Below are the code and all the weights of a small trained network. Each question names an input and a target symbol and asks about switching units off, where a switched-off unit gives its printed mean instead of its output.

import numpy as np


def w(rows, s, z=0):
    codes = np.array(rows[::2]) - 128.0
    scale = np.full(codes.shape[1], s)
    scale[-1] = z or s
    return codes * scale


def norm(h):
    return h / np.sqrt((h * h).mean(-1, keepdims=True) + 1e-5)


def f(y):
    return np.maximum(y, 0)


def softmax(a):
    e = np.exp(a - a.max(-1, keepdims=True))
    return e / e.sum(-1, keepdims=True)


def log_softmax(a):
    a = a - a.max(-1, keepdims=True)
    return a - np.log(np.exp(a).sum(-1, keepdims=True))


def net(x, mask):
    ids = ['βγδεθλπσφψω'.index(c) for c in x.split()]
    T = len(ids)
    res = E[ids] + P[:T]
    u = 0
    for l in range(3):
        q, k, v = (norm(res) @ M[l].T for M in (Q, K, V))
        z = softmax(np.where(np.tri(T) > 0, q @ k.T / 2**0.5, -1e9)) @ v
        res = res + np.where(mask[u], z, O[l][:, -1]) @ O[l][:, :-1]
        u += 1
        y = f(norm(res) @ A[l][:, :-1].T + A[l][:, -1])
        res = res + np.where(mask[u : u + 8], y, B[l][:, -1]) @ B[l][:, :-1]
        u += 8
    return log_softmax(norm(res)[-1] @ U[:, :-1].T + U[:, -1])


Q, K, V, O, A, B = {}, {}, {}, {}, {}, {}
E = w([
[74,106,174,141,110,113,111,72,100,145,170],'β',
[137,69,153,74,177,125,208,113,160,148,203],'γ',
[176,120,114,121,145,137,111,156,109,174,211],'δ',
[132,137,133,129,120,67,176,102,145,124,201],'ε',
[167,164,211,132,93,159,200,162,84,125,161],'θ',
[112,143,124,157,161,96,132,74,171,116,162],'λ',
[104,34,123,48,127,113,108,92,86,182,127],'π',
[119,93,142,104,147,109,199,146,35,142,182],'σ',
[82,117,194,100,133,82,62,184,148,102,140],'φ',
[77,62,97,156,175,160,129,96,100,150,160],'ψ',
[84,88,251,102,140,93,128,65,145,87,132],'ω',
],0.024)
P = w([
[2,188,58,89,207,58,40,106,28,97,116],'0',
[60,160,147,126,135,62,31,102,100,135,45],'1',
[26,109,106,97,124,106,88,121,119,125,147],'2',
[93,102,167,128,105,88,74,110,115,126,103],'3',
[134,124,70,100,123,105,44,128,82,121,164],'4',
[122,79,126,103,102,102,74,136,109,104,143],'5',
[113,121,60,80,157,117,103,154,55,85,182],'6',
[76,130,92,73,207,99,75,198,34,56,106],'7',
[126,158,91,101,193,82,95,113,25,81,99],'8',
[129,138,99,127,157,39,98,154,5,87,52],'9',
[195,154,70,110,107,29,79,161,30,84,64],'10',
[176,114,71,87,101,60,71,156,31,88,106],'11',
[212,158,91,130,55,13,81,151,54,79,86],'12',
],0.005)
Q[0] = w([
[125,81,112,100,162,3,144,99,64,50,235],'0.h0',
[195,53,157,184,112,80,124,162,93,127,146],'0.h0',
],0.0074)
K[0] = w([
[163,222,202,150,38,232,226,195,148,40,147],'0.h0',
[255,224,209,193,110,180,178,135,48,55,107],'0.h0',
],0.0062)
V[0] = w([
[57,3,136,106,107,119,153,129,132,131,201],'0.h0',
[91,205,177,106,46,217,206,150,130,177,127],'0.h0',
],0.0041)
O[0] = w([
[104,143,138,143,73,70,133,140,142,130,34,255],'0.h0',
[169,174,130,103,247,195,80,175,91,72,169,184],'0.h0',
],0.011,0.0037)
A[0] = w([
[170,74,64,95,184,49,155,100,182,138,70,143],'0.n0',
[60,132,66,255,133,131,58,75,107,111,101,155],'0.n1',
[109,82,163,78,151,143,167,126,93,187,113,254],'0.n2',
[185,166,107,174,94,105,37,195,142,244,175,89],'0.n3',
[142,59,171,75,93,168,154,177,99,187,135,188],'0.n4',
[175,102,156,119,216,82,146,160,170,174,137,128],'0.n5',
[88,49,34,114,124,198,106,77,136,128,164,147],'0.n6',
[91,145,171,116,114,130,125,69,118,148,192,146],'0.n7',
],0.0067,0.0022)
B[0] = w([
[71,115,70,88,141,197,77,71,190,168,156,200],'0.n0',
[124,103,216,198,119,173,154,191,149,190,157,216],'0.n1',
[240,209,150,109,74,131,189,107,168,109,53,253],'0.n2',
[50,103,47,98,125,106,136,187,52,73,153,206],'0.n3',
[52,213,102,102,209,132,140,141,65,133,78,225],'0.n4',
[103,17,165,99,162,90,84,234,158,118,208,196],'0.n5',
[128,96,190,254,161,127,108,50,159,129,56,189],'0.n6',
[223,93,130,27,104,27,140,176,16,153,127,212],'0.n7',
],0.0077,0.0056)
Q[1] = w([
[101,118,170,66,254,72,121,161,151,145,249],'1.h0',
[160,184,73,205,111,229,102,95,140,214,29],'1.h0',
],0.0058)
K[1] = w([
[192,196,185,115,212,126,201,128,83,102,122],'1.h0',
[34,13,138,86,171,116,179,96,130,152,3],'1.h0',
],0.0055)
V[1] = w([
[129,141,199,101,69,235,203,147,128,73,254],'1.h0',
[113,54,120,131,219,131,145,47,130,50,121],'1.h0',
],0.0048)
O[1] = w([
[137,94,193,193,74,98,25,14,137,194,161,167],'1.h0',
[131,96,171,80,162,254,172,113,142,125,175,8],'1.h0',
],0.0092,0.0016)
A[1] = w([
[117,89,113,123,49,112,53,174,174,91,99,156],'1.n0',
[142,138,171,83,102,154,219,137,165,29,111,57],'1.n1',
[150,81,71,105,115,156,150,207,176,150,136,1],'1.n2',
[140,144,168,79,120,131,124,66,138,108,106,173],'1.n3',
[61,175,117,147,132,147,115,173,143,135,109,117],'1.n4',
[61,105,123,146,100,125,106,115,114,129,74,106],'1.n5',
[67,115,102,194,129,131,108,114,254,90,170,145],'1.n6',
[185,168,170,154,140,56,115,102,124,171,94,69],'1.n7',
],0.0085,0.0014)
B[1] = w([
[168,217,157,156,183,160,86,98,94,164,200,194],'1.n0',
[140,145,178,91,81,79,37,15,203,2,178,200],'1.n1',
[64,49,187,84,149,128,194,198,107,58,138,168],'1.n2',
[115,49,1,177,69,203,138,102,102,146,93,212],'1.n3',
[176,82,156,237,139,144,132,51,104,221,129,179],'1.n4',
[129,63,86,114,151,225,69,66,135,188,16,217],'1.n5',
[63,167,94,62,16,222,136,123,197,187,250,215],'1.n6',
[122,91,124,44,107,123,162,233,112,113,202,253],'1.n7',
],0.0058,0.0043)
Q[2] = w([
[183,128,158,98,221,178,88,84,70,85,255],'2.h0',
[201,127,217,125,151,191,80,159,130,140,172],'2.h0',
],0.0078)
K[2] = w([
[160,103,137,97,125,254,176,134,88,120,115],'2.h0',
[102,143,120,126,167,185,57,121,115,115,77],'2.h0',
],0.0089)
V[2] = w([
[117,25,163,241,254,77,212,170,184,147,89],'2.h0',
[157,118,61,116,167,80,96,55,138,212,51],'2.h0',
],0.0045)
O[2] = w([
[157,93,220,154,172,209,79,165,145,62,236,1],'2.h0',
[121,170,158,80,160,85,59,120,107,138,10,87],'2.h0',
],0.013,0.00061)
A[2] = w([
[173,198,176,127,101,91,136,175,118,85,135,174],'2.n0',
[149,168,147,92,196,67,64,105,87,55,77,251],'2.n1',
[148,97,159,223,172,210,120,159,72,158,175,218],'2.n2',
[88,123,164,67,85,168,7,83,162,65,20,148],'2.n3',
[48,145,128,82,61,73,76,115,192,123,71,103],'2.n4',
[116,149,93,36,153,3,81,194,97,166,187,230],'2.n5',
[89,132,1,123,108,52,110,123,79,184,30,63],'2.n6',
[60,89,10,89,95,80,163,88,134,227,93,98],'2.n7',
],0.007,0.0016)
B[2] = w([
[137,151,161,155,175,144,100,103,245,98,158,161],'2.n0',
[117,168,153,201,68,187,132,118,138,138,173,188],'2.n1',
[163,124,89,154,96,102,176,179,173,79,153,182],'2.n2',
[144,154,81,150,161,134,145,107,110,104,134,171],'2.n3',
[142,93,115,112,139,146,110,121,81,113,135,180],'2.n4',
[92,139,126,123,158,171,138,79,99,181,60,249],'2.n5',
[151,97,152,151,138,84,147,175,174,102,157,198],'2.n6',
[160,167,134,161,115,126,56,158,148,100,158,210],'2.n7',
],0.012)
U = w([
[155,54,202,121,37,91,102,156,73,169,106,100],'β',
[104,90,125,47,171,133,145,113,175,137,111,194],'γ',
[72,129,50,111,89,149,124,217,33,96,128,191],'δ',
[136,134,88,162,154,2,92,99,192,141,151,6],'ε',
[209,115,181,132,138,139,65,229,145,49,186,154],'θ',
[29,159,86,107,32,150,51,147,181,123,174,81],'λ',
[246,119,15,112,125,148,65,156,125,122,67,173],'π',
[154,215,119,133,87,122,219,144,114,114,120,137],'σ',
[152,197,150,141,158,210,30,110,100,160,58,99],'φ',
[146,37,104,211,128,141,182,120,184,154,89,140],'ψ',
[107,94,95,145,10,115,106,74,65,40,130,136],'ω',
],0.0062,0.0022)

Each question gives the input, a string of symbols that net reads in full, and the target symbol t.
The units are the heads (2 rows each of Q, K, V and O) and the neurons (one row each of A and B). Each row of codes is followed by its name. A weight is (code - 128) times the scale printed after its matrix; where a second scale follows, it is the last column's (O, A, B and U).
mask holds one flag per unit, layer by layer, with each layer's heads first. A switched-off unit (its flag False) gives its mean, the last column of its rows in O or B, instead of its output. The means were averaged over made-up inputs and are rounded, as every weight is.
A unit's drop is (log p(t) with every unit on - log p(t) with that unit switched off) / (log p(t) with every unit on - log p(t) with every unit switched off).
The circuit of an input: a set's keep is (log p(t) with only the set's units on - log p(t) with every unit switched off) / (log p(t) with every unit on - log p(t) with every unit switched off). Starting from the 12 units with the biggest drops (on a tie, the unit counted first), units are removed one at a time, each time the one whose removal leaves the highest keep (on an exact tie, the one counted first), for as long as the keep stays at least 0.8.
units of the circuit, in order: the units of the circuit, biggest drop first
k most important neurons: the k neurons with the biggest drops, biggest first
k most important neurons of layer l: the k neurons of layer l with the biggest drops, biggest first
input ε λ θ θ β ω λ π θ σ σ, target φ: 2 most important neurons of layer 1 : (1.n3; 1.n5)
input θ δ ε π δ β, target φ: most important neuron : (0.n2)
input δ γ θ ψ λ, target θ: 2 most important neurons : (0.n6; 0.n0)
input δ δ β β β λ ψ φ ψ ψ δ ω, target ω: units of the circuit, in order : (0.h0; 1.n3; 2.n3; 2.n4)
input ω ψ λ γ θ λ λ ψ ω, target θ: units of the circuit, in order : (0.h0; 2.n5)
input λ γ ψ θ ω γ λ β γ, target θ: units of the circuit, in order : (0.h0; 1.h0; 2.h0)
input δ π θ λ π β φ ω, target φ: units of the circuit, in order : (0.h0; 2.h0; 1.h0; 2.n6)
input σ δ π β ω ε ε ψ θ σ, target θ: units of the circuit, in order : (0.h0; 1.h0; 2.n2)
input φ ω θ θ δ θ λ π β σ λ, target φ: units of the circuit, in order : (0.h0; 2.n6)
input ψ θ λ ω λ γ, target θ: 3 most important neurons : (1.n5; 0.n6; 0.n0)
input ψ β β, target β: units of the circuit, in order : (0.n1; 0.n7)
input ω γ φ θ ε π ω σ γ δ, target φ: 2 most important neurons : (2.n5; 1.n3)
input π σ ω θ β δ ψ δ ω ψ, target θ: units of the circuit, in order : (0.h0; 2.n5; 2.n2)
input φ θ σ δ ψ φ ε, target θ: units of the circuit, in order : (0.h0)
input π σ γ ψ θ ω β, target θ: units of the circuit, in order : (0.h0; 1.h0; 2.h0; 2.n2)
input γ π δ γ λ π σ δ θ γ, target φ: 3 most important neurons : (0.n0; 1.n5; 2.n1)
input β ω ψ λ ω σ π θ ω, target φ: 2 most important neurons : (0.n1; 0.n0)
input π γ φ γ ψ ε δ ω, target ω: 2 most important neurons of layer 1 : (1.n3; 1.n1)
input ω ε δ ω β π ε, target ε: 3 most important neurons : (2.n7; 2.n6; 2.n5)
input π ψ ψ ω δ σ ε, target ε: 3 most important neurons of layer 1 : (1.n6; 1.n5; 1.n3)
input λ ε σ, target σ: most important neuron : (0.n2)
input δ δ γ π π ψ ψ, target ψ: 2 most important neurons : (0.n6; 0.n1)
input φ λ λ δ ψ θ λ π ε, target φ: 2 most important neurons : (0.n1; 2.n5)
input θ ψ β, target θ: 3 most important neurons of layer 0 : (0.n6; 0.n0; 0.n3)
input π π θ σ λ ω γ ε δ δ π, target φ: 2 most important neurons of layer 2 : (2.n1; 2.n2)
input δ ω ψ ε λ ε λ ψ θ δ π ε, target φ: 2 most important neurons of layer 2 : (2.n5; 2.n6)
input δ δ π δ ε θ δ, target φ: 2 most important neurons of layer 0 : (0.n0; 0.n6)
input β π ψ λ ω λ ω ψ π, target π: 2 most important neurons of layer 0 : (0.n0; 0.n2)
input λ δ δ ω θ ψ δ θ δ θ, target θ: most important neuron : (0.n6)
